Each name stands for a flat space through zero: a line, a plane or more. A row that begins with a name and a colon came from that space; any other row is followed by the name of the space it lies nearest, among the names in its block.
j43-j118: [  8   2  -2  14 -14  10  44 -15  -7  -2  18  -9   3  -6 -11 -12  16 -19
  37   0  15   5  -6  11 -22  17 -23 -41  11]
j43-j118: [ -41  -22   45  -81  -49  -21    3  -59    5   46  -25  -22   -2    6
  -14   95   41   18  -64  -19 -105    7   57   63  -19   33   11   39
   53]
j43-j118: [ -5 -52  16  33  78   5   1  30  30 -19  26 -27  11  12  36 -29 -85  10
 -14  23  54 -23 -28 -48  59 -27  26  -3 -79]
j438-j173: [-48  39  31  -2   7  24 -49  30 -30  21  31 -20  44  -1 -45   5  -3 -21
 -57  52 -38  12  29  13  18 -19   1  48  40]
j500-j969: [-26  11  47 -21 -40 -10 -32 -35 -17  -1  -6 -14  11  10 -52  63  -7  -6
 -46   9 -85   3  65  19 -11  -1  18  21  37]
j43-j118: [ 56  26 -46  13 -20 -13  12   5  -5  11 -12  59 -11 -30  -7 -32  25   4
  73 -54  32   9 -15  12 -24  -9 -45 -41 -26]
j449-j666: [-20   6  23  -9  21  -8 -48  22  -4  27  15  20  25 -22 -46  15 -38   0
 -22  -6 -21   5  36  13  25 -44  -1  29 -26]
j449-j666: [ 19  41 -44   1 -24 -48 -17   2 -30   6 -46  70 -40 -50 -37 -26  39  32
  90 -73  27  25 -11  23  -1 -27 -48 -28 -21]
j449-j666: [-54 -12  39 -10  35 -24  -6  -7 -10  13  13  -5   4 -28 -41   9 -28  11
  19 -25  14  12  15  23  37 -24  -9  -6 -46]
j43-j118: [ 63 -13 -26 -34 -26  -9 -22  -5  38  29 -24  56  -3   1  21  38   1   8
 -23 -46 -38 -12  26   9 -35  -5   9  24 -14]
j449-j666: [ 34 -81 -20   4 -13 -14  55  -7  35  11 -11  -6 -34 -13   7  14 -25  14
  14   4 -11 -14  -2  -7  -5 -16   4 -24  15]
j43-j118: [ 28 -62   3 -20 -18 -30  31  -7  14  67 -21 -19   7  -9  28  20  -7  58
 -38  -3 -64 -12   4  26  50 -12 -37  -4  -7]
j438-j173: [ 62  29 -36   4 -33  17 -14  25  -3  36  -5  22  29   8  28 -17  29   6
 -31  12 -34  -6  -5   3  -8   3 -32  12  22]
j500-j969: [-17 -28  39  -7  19 -59 -22  -4 -14  50 -12   8  14 -40 -42  15 -52  59
   3 -43 -34   4  30  30  83 -56 -42 -13 -79]
j500-j969: [-50 -40  -4  -9  31  -2  53   7   7  13  18 -19 -25 -34 -15 -15  11  -5
  43   4  49  15 -27  20   7  -4  -7 -12  15]
j438-j173: [-55 -55  48 -11  27 -25  29 -21  -1  13   0 -60  -2   1   7  17 -26  36
 -22  13 -14  -4  -3  12  62   1  -1  -7 -21]
j500-j969: [  1 -61  -7 -32   8 -31  18 -13  33  16 -32   4 -37  -9  27  27  -9  37
  -3 -30  -6  -8  -6   6  14  -5  14   9 -17]
j449-j666: [ -5   3  12  48   8   7 -10  10 -12 -43  25  -2  -1  -7 -58 -11 -53 -32
  28  26  17   0  20 -31  -4 -35  15 -24  -2]
j438-j173: [ -3   3  53  -9 -27 -23   3 -56 -14   1  -5 -19  21  15 -16  41 -12  14
 -13 -27 -54  -4  41  21   9  18 -13 -29 -31]
j438-j173: [-19  24  39 -25  23  33 -17 -19  15 -11  26 -24  41  48  48  21   3 -25
 -58   4   0 -11   5  -3 -16  51  34  29 -26]
j500-j969: [-26  42   1  23  16 -38   3 -32 -39 -67 -49 -18 -40  20  49 -47  33  47
  64 -39  70   7 -62 -23  41  39 -13 -47 -58]
j43-j118: [ 38   7 -14  -7 -10  26 -35   8  29 -18  -1  21   6  31  24  23 -12 -26
 -47  12 -20 -17  18 -28 -42   7  46  39  16]
j500-j969: [-33  46  18  -1 -36  10 -29 -17 -32 -33  -3  -8  -4  11 -49  25  23 -30
 -11  24 -34  13  33   3 -35  11  21  16  64]
j438-j173: [-21   1  -5 -20  12 -15   8  -2   1  19   5  33 -14 -40 -36   2  12  -5
  52 -46  30  19   4  32 -12 -13 -16  -9 -18]
j500-j969: [ 18  -3  13   5   7  -9  22 -24   0  -2 -10 -23  13  26  58 -13   3  30
  -4 -17   8 -13 -25  -5  28  33 -18 -29 -52]
j500-j969: [-87  -8  63  16  41  -1  35 -13 -31   0  54 -49  21 -28 -69  -9 -28 -20
  40  14  32  20  10  27  34 -11 -21 -39 -22]
j438-j173: [-33 -46 -17  -1  49   2  23  26  23 -11   1 -18 -33  -8  29 -23 -10   7
  12  18  59  -2 -44 -19  21  -7  25  14   0]
j449-j666: [-39  57 -20  -8  23  28 -25  44 -26  17  16   3  18  -9   6 -43  53 -14
  -6  24  36  21 -34  13   5   9 -15  38  32]
j500-j969: [-11 -40  10 -22   1  -4  31 -31  26 -15 -12 -23 -24  20  33  28   3   4
 -10  -6   0 -10  -5  -3 -14  30  30   0   5]
j43-j118: [ 10  27 -17 -12  34  14 -59  17  33 -39   8  71 -11  -1 -12  11 -29 -44
  18 -44  53  -1  17 -25 -54 -16  58  35 -43]
j438-j173: [ 26  -1 -22   2 -13 -24  -7 -19  13 -38 -30  47 -45 -10 -14  11  -8  -1
  55 -52  24   0   8 -14 -35  -9  19 -20 -22]
j449-j666: [ 10 -39  -6 -20   8  11  15  28  19  68  14 -15  28  -8  25   2   0  17
 -52  27 -33  -7  -5  20  28 -11 -20  28  14]
j500-j969: [-37  -1  25   4  18 -36 -13 -16 -18 -19 -17  -4 -19 -13 -24   2 -20  26
  29 -26  15   7   3   1  37 -15  -2 -16 -41]
j438-j173: [-25 -31 -15 -21  19 -29 -12  34   0  49 -18  14 -18 -43 -17  -4  -2  40
  -1  -7  -5  11  -7  22  47 -45 -19  29   2]
j43-j118: [  9   8 -23   3  -1  13  -6  22   6   5  15  35  -5 -24 -36  -5   0 -30
  25  -3  16   9  10   4 -33 -22   3   6  19]
j438-j173: [-37  51  26 -16  -4  -1 -30 -18 -20  -9  23  40   9 -27 -83  25   6 -43
  43 -44   9  25  47  33 -44  -9   3  -2  -9]
j43-j118: [-14  84 -15   4   6   1 -56  -1 -24 -59 -16  48 -18   5 -14 -19  28 -23
  47 -40  55  16  -7 -15 -36  12  21   7 -19]
j449-j666: [-53  45  31  -7  29  10 -13   3 -31  11  22 -25  35   4   5 -21  24   0
  -9   4  20  14 -15  21  30  21 -21   7 -22]
j449-j666: [-39   7  37 -32  18 -26 -45 -24   4 -10 -11  21  -6  -5 -29  43 -23   5
  -4 -48  -7   6  37  13   3 -10  28  22 -45]
j449-j666: [  5 -13  12  26  14  37   9  34   0  24  46 -39  48  11   3 -18 -28 -19
 -50  70 -19 -10   0 -11  23 -12  -9   9  21]
[ 20 -31  -4 -26 -13 -26  18 -12  14  46 -14  19  -4 -23   0  20   3  29
   7 -40 -25   0  11  31   9 -10 -27  -9 -20]
j43-j118
[ 22  16  22  -7 -32   2 -15 -12 -12  33   5  -8  42  12  -5  23   1   7
 -48   8 -69  -5  33  19   7   4 -22   5   6]
j500-j969
[  5 -31  22  34 -18  -9  36 -23 -13 -20  -5 -57  -2  21   8  -2 -22  19
 -11  41 -30 -13  -3 -20  32   7  -8 -38  13]
j438-j173
[-77 -15  45 -19  -4   1  71 -64 -15 -33   3 -78 -23  24  17  18  47  -6
  15  13  14  10 -20  20 -11  72  12 -31  37]
j500-j969
[-41 -23   1 -25  11 -31  33 -38   8 -28 -27   2 -57 -13   3  12  21  14
  60 -50  46  11 -19  12 -11  21  15 -21 -15]
j449-j666
[-17 -12   6 -25  14 -22 -46  10   9   8 -26  13 -12  -2   3  25 -18  28
 -36 -12 -22  -3  14  -2  28 -23  24  45 -15]
j438-j173
[-48   5   0 -12  32   3 -39  33  -1  -1   6  10  -9 -17 -29   1 -11 -10
 -11  14  17  11   4  -2  10 -29  26  47  14]
j438-j173
[-19  24  23 -22 -27  25  11 -43   2 -28  15  -9   3  24 -13  39  30 -48
  -6  -2 -13   5  28  13 -69  47  31   2  40]
j43-j118
[-31 -19  -7 -13   0  10 -11  24  10   8  18  19 -18 -34 -70  25 -13 -36
   3  20  -9  13  33  11 -32 -39  28  34  58]
j500-j969
[  9   3   3   8   8  -2  -5  -1   2  -9   0   2   4   6  10  -6 -13   4
   2  -6   9  -5  -4 -10   8   0   1  -7 -25]
j500-j969
[-42  30  35 -23 -48 -28  -5 -61 -38 -28 -45 -36 -22  26  -2  38  49  26
 -14  -8 -52  10  15  18   1  45   4  -4  37]
j500-j969
[-56  18  58 -19  31   2 -25 -22  -8 -10  19 -26  28  19  -4  23 -16  -7
 -30  -7  -1   2  19   9  18  18  20  16 -39]
j449-j666
[-13   4   5   3  30  30 -30  13  19 -47   5 -21   0  45  44   1 -18 -21
 -50  38  20 -16 -13 -46  -8  19  62  42   6]
j438-j173
[ -3  -5  -4   4  -2   5  31  11 -12  37  17 -13  17 -19  -7 -20  18   4
   9  13  -1   8 -12  24  15  -2 -40 -15  14]
j438-j173
[-32 -26   0 -22  29 -18  -4  12  11  17  -8   6 -18 -22  -2   4  -6  19
   5 -16  17   6  -8  12  24 -18   5  20 -15]
j438-j173
[ 29  31 -30  22 -20  30   7  15 -10 -14   2  -7   7  21  29 -31  34 -16
  -5  35   8  -3 -26 -19 -22  23  -6  -2  41]
j449-j666
[-12  -7 -25  -2  11 -10  26  13  -5  12 -10   2 -22 -21  13 -30  29  18
  36  -9  37  11 -38  11  14   1 -23 -10   4]
j500-j969
[ 54  73 -17  -4 -45  24 -65  21 -17  27   1  41  49  15  -6   6  26 -16
 -53   7 -62   0  33   7 -29  -2 -16  37  27]
j438-j173

Each name stands for a flat space through zero: a line, a plane or more. A row that begins with a name and a colon came from that space; any other row is followed by the name of the space it lies nearest, among the names in its block.
j671j653: [ 45 -28  23   7  18  27  12  28   4 -35 -26 -12  21  -6   7  42  31   6
  -4 -18  -6 -13   4  -6   0   3  -1 -23  29]
j671j653: [-64  42 -62  39 -19 -27 -14 -54  11 -58 -17  94 -58 -25 -12   3 -43  27
 -34   6  13  40 -24  46 -18 -18  34  33   1]
j671j653: [  6   7   3   3   0 -29 -16  -5  15 -46 -59 -49 -24 -10  69 -39   6  33
   4  19 -35  12  23  33  11   2  21   5 -14]
j850j626: [-40   9 -26   9 -16  18 -49 -52   0   8  22  54   5 -47 -38  42  -7 -35
  12  18  53  -1  -4  14 -12 -11  -7  12  -9]
j68j240: [  3   5 -15  28  -1 -25   5 -17   2 -31 -22  22 -18  -4  44 -14  -2  22
  -5   8 -16   9   8  35  -5  -4  26  15  14]
j433j791: [ -8  10   5   6 -25  21   4 -17  25   0  -5  31   8  -8  -1  -1  28 -11
  21  22  -5 -25   7 -26  13  -9 -42  -1  -9]
j850j626: [ 10 -11 -32  25  -4  13   8   6  -6   3   1  -5 -38 -25 -66  33 -11  17
 -25   3   0  13 -20 -23  27 -13 -20 -13   8]
j850j626: [ -1 -18 -20  55  -4 -32 -25 -33 -23  26  28  24  -2 -48  17  19  17 -14
  14  32  24 -21  13   8   5  -9   4  14  22]
j68j240: [ 13   5   1 -11   2  33  34 -11   2  46  39  13   4  51 -48  19 -30 -20
  -5  -3 -22  25   1 -10   5 -10   4 -19 -34]
j671j653: [ 18  -5   3 -13   6  32 -16 -13  20 -46 -32  -5   7  -8   4  17  -5  13
   7 -13   1   0 -13  40 -12  13   3  -5  -1]
j671j653: [-26  10   7  -9  -8  35 -36 -14  36 -21  -2 -23 -10 -30 -77  44  -5   1
  -6   8   4 -13 -33 -41  16   5 -44 -32 -52]
j850j626: [-23   5  -8  12  13 -16 -13 -15 -13 -11  19  39   5  -3  -2  23 -20  -9
 -16 -15  24  13 -10  25 -30   1  39   9   9]
j433j791: [ -3   7   9 -28 -10  60 -13  21  50 -91 -62  -1  -3 -29 -44  27  19  32
  -7 -26   8 -23 -45 -19   3  15 -55 -18   4]
j850j626: [ 52 -22   4  35   7   3  19 -12   6  16   0 -41 -14   8   4  18   4  14
   3  26 -51   0  15  -3  32  -7  -1 -27 -20]
j433j791: [  4   5  14  26  -3  -2  23 -12  20   8  21  14   0  19 -10  10   6   5
  -1  13 -34 -18  -8 -31  11  -1 -15 -18 -25]
j671j653: [-68  59  -7 -13  -7 -42  37  13   0 -14  -8  52 -28  56  20 -38 -30  -1
 -44  -9 -25  63  23 -16 -15 -27  53  14 -24]
j68j240: [ 23   1   7   6  -9   7  15 -15  23  -5 -10  -8  -3  16  22 -25   5  19
  18  13 -35 -17  -3   9  11   8 -19  -2 -14]
j433j791: [-25  12   5 -24   8 -41   0  43 -20 -13 -22 -26  -8   6  35 -42   0   9
 -19 -17   8  19  12  -5 -10   2  27  16  17]
j433j791: [ 50 -23  28 -14   9  51  13  14  17 -13 -17 -23  28  11  -7  31  23  -3
  14 -10 -15 -16   4  -6   7   6 -21 -28   2]
j671j653: [-55  46 -12  12 -24 -52 -46 -59  37 -46 -44 -14 -44 -19  65 -59 -17  31
  11  48 -34  12  12  40   6   1  17  22 -62]
j68j240: [ 16  -4  18  29  10  -1  20 -11  15 -46  -4  63  27  13  46  17  19   9
   2 -16  -9 -25  -7  24 -30   9  19   4  29]
j433j791: [ 12  -5 -18 -16   2  27  18  31  10 -20  -8 -25 -30   2 -75   1 -27  43
 -26 -34  -2  -1 -62 -15  11  17 -36 -10   9]
j850j626: [ 22 -22  55  19  30 -41 -11  18   4  -9   9 -60  30   2  54  -2  28  12
   8   0 -26 -45  -1 -15  -7  29  11 -21  -9]
j68j240: [ 17   8  25  13  13  18  15 -28  30 -43 -16  30  17  34  31  33  -2  -1
  -3  -1 -39  14  16  28 -17  -4  37 -21 -27]
j671j653: [-26  14 -13  -7  -1   3   3 -21  -6  39  50  29  -1  22 -47   5 -39 -16
  -7  -7  12  13 -21   0 -12   0   6   3 -24]
j671j653: [ 38 -19  33  15  29  -4  53  70 -13 -23 -21 -16  11  28  15  38  33   4
 -39 -26 -33  17  28 -49   8 -16  29 -35  32]
j850j626: [-46   2 -10  -1   4 -19 -78  -7   4 -47 -21 -30 -15 -76 -21  20  -3  11
  -9   0  48 -13 -31   6  -9  16  -5   5  -5]
j433j791: [-22  10 -33  14  -2 -10 -22 -31   2  12  19 -19 -44 -15 -57  10 -48  16
 -19  13  -4  23 -30   8  13   0   3  -5 -40]
j433j791: [ 42 -38  22  12  21 -14   2  24 -25   8   8 -16  36  -9  47   3  33  -5
  16 -12  14 -33  10  11 -12  15  10   4  50]
j850j626: [-10   3   6 -23  -3   7 -28   3   9 -13 -19 -32   1 -17  -1  -9   3   2
   9   2  10  -6  -4   1   2   9 -14  -1 -13]
j850j626: [-37  14  17 -17  23 -22 -48  -8   9 -57 -16 -11   9 -10  21  10 -23   8
 -15 -23  18   9 -18  38 -40  22  45   2 -19]
j68j240: [ 16  -9 -10  -8   3  -3  26  16 -28  48  27  -3   1  25  -8 -17 -13  -9
  -1  -8   3  13   7   0   3  -5   7   8  17]
j850j626: [  2  -6  -8  40 -11 -24 -21 -21   8 -16 -20 -11 -18 -42  30  -2  25  14
  11  36 -11 -20  12  -2  21  -5 -13   2   0]
j433j791: [  63  -45    4  -32   27   11   15   73  -28   18   -9 -109   -7    4
  -34  -13   -8   33  -12  -38   -1   -5  -30  -10   19   26  -19  -16
   34]
j671j653: [-17  13  21   3 -10 -16  17  -3   0  15  17  50  32  20  48 -20  29 -26
  18   7   2 -19  26 -15 -15  -6   2  15  10]
j68j240: [  1  -8  29 -41 -12  59 -62 -52  42  14  33 -18  52 -21 -36   3   0 -16
  65   3  34 -78 -55  20 -17  50 -74  -3 -44]
j68j240: [-11  20  -7  20   1  16  12 -49  17 -10  14  64  -1  29  -8  39 -27 -15
 -11   7 -20  32  10  26 -15 -18  38  -9 -33]
j68j240: [ 16  -2  -7 -20 -22  -9  42  10 -41 114  36   0  14  43  36 -61  14 -49
  34  31  -6  18  70 -18  24 -30  -4  23   9]
j850j626: [-36  22 -38  39  -8 -25 -12 -23   9 -63 -34  48 -47 -34   2  12 -14  30
 -32   6   3  25 -12  22  -4 -14  24  15  11]
j68j240: [-31  10 -15   9 -20   9 -23 -50   4  22  40  71  18 -18 -15   4  -3 -26
  27  12  39 -29 -18  15 -19   4 -22  24   0]
j671j653: [  5   1  20 -46  -3   7 -13  30   7  14 -25 -87  -2   5   3 -37   6   3
  13   7 -15   1  13 -23  24   8 -25 -12 -30]
j433j791: [  3  14  -1 -22 -15  52  18 -10  27 -11 -14  28   2  21 -30  14  -4  -7
   4  -3 -11  13   1  -5   6 -11 -20 -11 -19]
j433j791: [-29  14   9 -44  -2 -13 -40  35   6 -28 -57 -88 -23 -26   8 -27   5  11
 -10   6   0  23  18 -22  20  -1  -4  -7 -28]
j68j240: [-41   9  16   0  15  13 -24  -1  -3 -26  13  57  32 -15 -26  75   8 -43
 -22 -18  43  13   8 -17 -33 -13  31 -14   2]
[ 20   2  -9  43 -17 -22 -13 -48  23 -26 -47 -17 -27 -24  75 -22  21  21
  25  57 -48  -1  42  34  28 -14   5   4 -22]
j850j626
[ -7  10   6 -35  16  36  -8  21  21 -88 -52  10   2   3 -16  30 -16  20
 -28 -48  13  25 -25  28 -29  11  22  -9  10]
j433j791
[-34  32  -3 -16   3 -12   9  -3   8  -7   0   3 -21  35 -13 -12 -38   5
 -27  -7 -21  41  -2   0  -7  -7  31  -4 -39]
j671j653
[  3  -9 -56  26 -12 -48  38  12 -57  61  37  39 -30   3   9 -57 -16  11
  -7  -3  24   9  -5  17   3 -10   8  51  69]
j68j240
[-27   8  11  45  -2  -8 -11 -31  19 -20  24  59  12 -20 -10  47  17 -11
  -4  12   5 -28 -12 -23 -11  -3  -4 -10 -11]
j850j626
[ 35 -22 -22  55  -1 -23  10 -19 -15  20   3 -10 -26 -19  19   6   9  12
   3  33 -24   0  20   9  27 -15   7  -1  13]
j850j626
[-20   1 -18  -8 -17 -26  15  37 -36  71  29 -19 -17  -6 -26 -38   9 -15
  -4  11  19   2  12 -58  27 -16 -29  14  17]
j671j653
[-37  32 -27 -26 -39  30   1 -23  14   7 -14  54 -10  -1 -15 -22  -1 -21
  15  17  18  18  16  -2   7 -23 -27  22  -8]
j433j791
[-24   5 -15   8   7 -37 -56 -10  -3 -60 -57 -33 -28 -52  47  -3  -3  19
 -12  12  12  25  18  43  -5  -2  41  12   1]
j68j240
[  1  14   9  -9   3   9  44  26  15 -13   1   9 -10  44 -26  -6 -14  21
 -25 -24 -32  10 -22 -27   2   2  -5 -14  -9]
j433j791
[ 28 -34 -22  25   2  13 -28 -56 -19  70  77   6  17 -24 -45  22 -24 -16
  36  12  34 -41 -39  37  -6  23 -24   9   1]
j671j653
[ 12  -4 -39  -8 -27  57  -5 -49  -3  40  16  53   5 -10 -34  14 -11 -33
  33  18  31   9  10  36   5 -18 -23  18   6]
j433j791
[-18   4  13  45   1  -7   2  12  37 -99 -28  56  -3 -37  -6  39  35  41
 -26 -22   2 -50 -53 -32 -15  15 -26  -9  33]
j68j240
[-43   1 -14  28 -10 -13  -8  -8 -24  28  56  89  21 -32 -32  29  16 -35
  -2  -5  64 -30 -17 -30 -22  -7 -14  21  41]
j850j626
[ 31 -26  55 -38  28  34   9  28 -16  27  34   8  85  35  18  30  25 -51
  23 -36  28 -24  16   0 -38  16  14 -13  22]
j68j240
[-11   7  14 -42 -13  13 -29  27  25 -31 -49 -68  -9 -25  -4 -31  18  20
  11   2   0 -17 -11 -25  20  15 -47  -5 -17]
j850j626
[-88  25  16  20  -4 -46 -44 -11   1 -41  26  96  36 -44  23  13  28 -23
  -3 -14  68 -49 -26 -19 -54  14   5  30  29]
j850j626
[-15  21  34   5  -1 -52  34 -13 -11  42  35  47  40  63 103 -59  15 -31
  24  14 -25  -7  50   8 -27  -4  42  25  -5]
j671j653
[-19 -19   4 -42  -7 -21   0  85 -68  92  28 -42  23 -23 -14 -30  44 -53
   5  -4  65  -5  41 -82  19 -18 -30  16  55]
j68j240
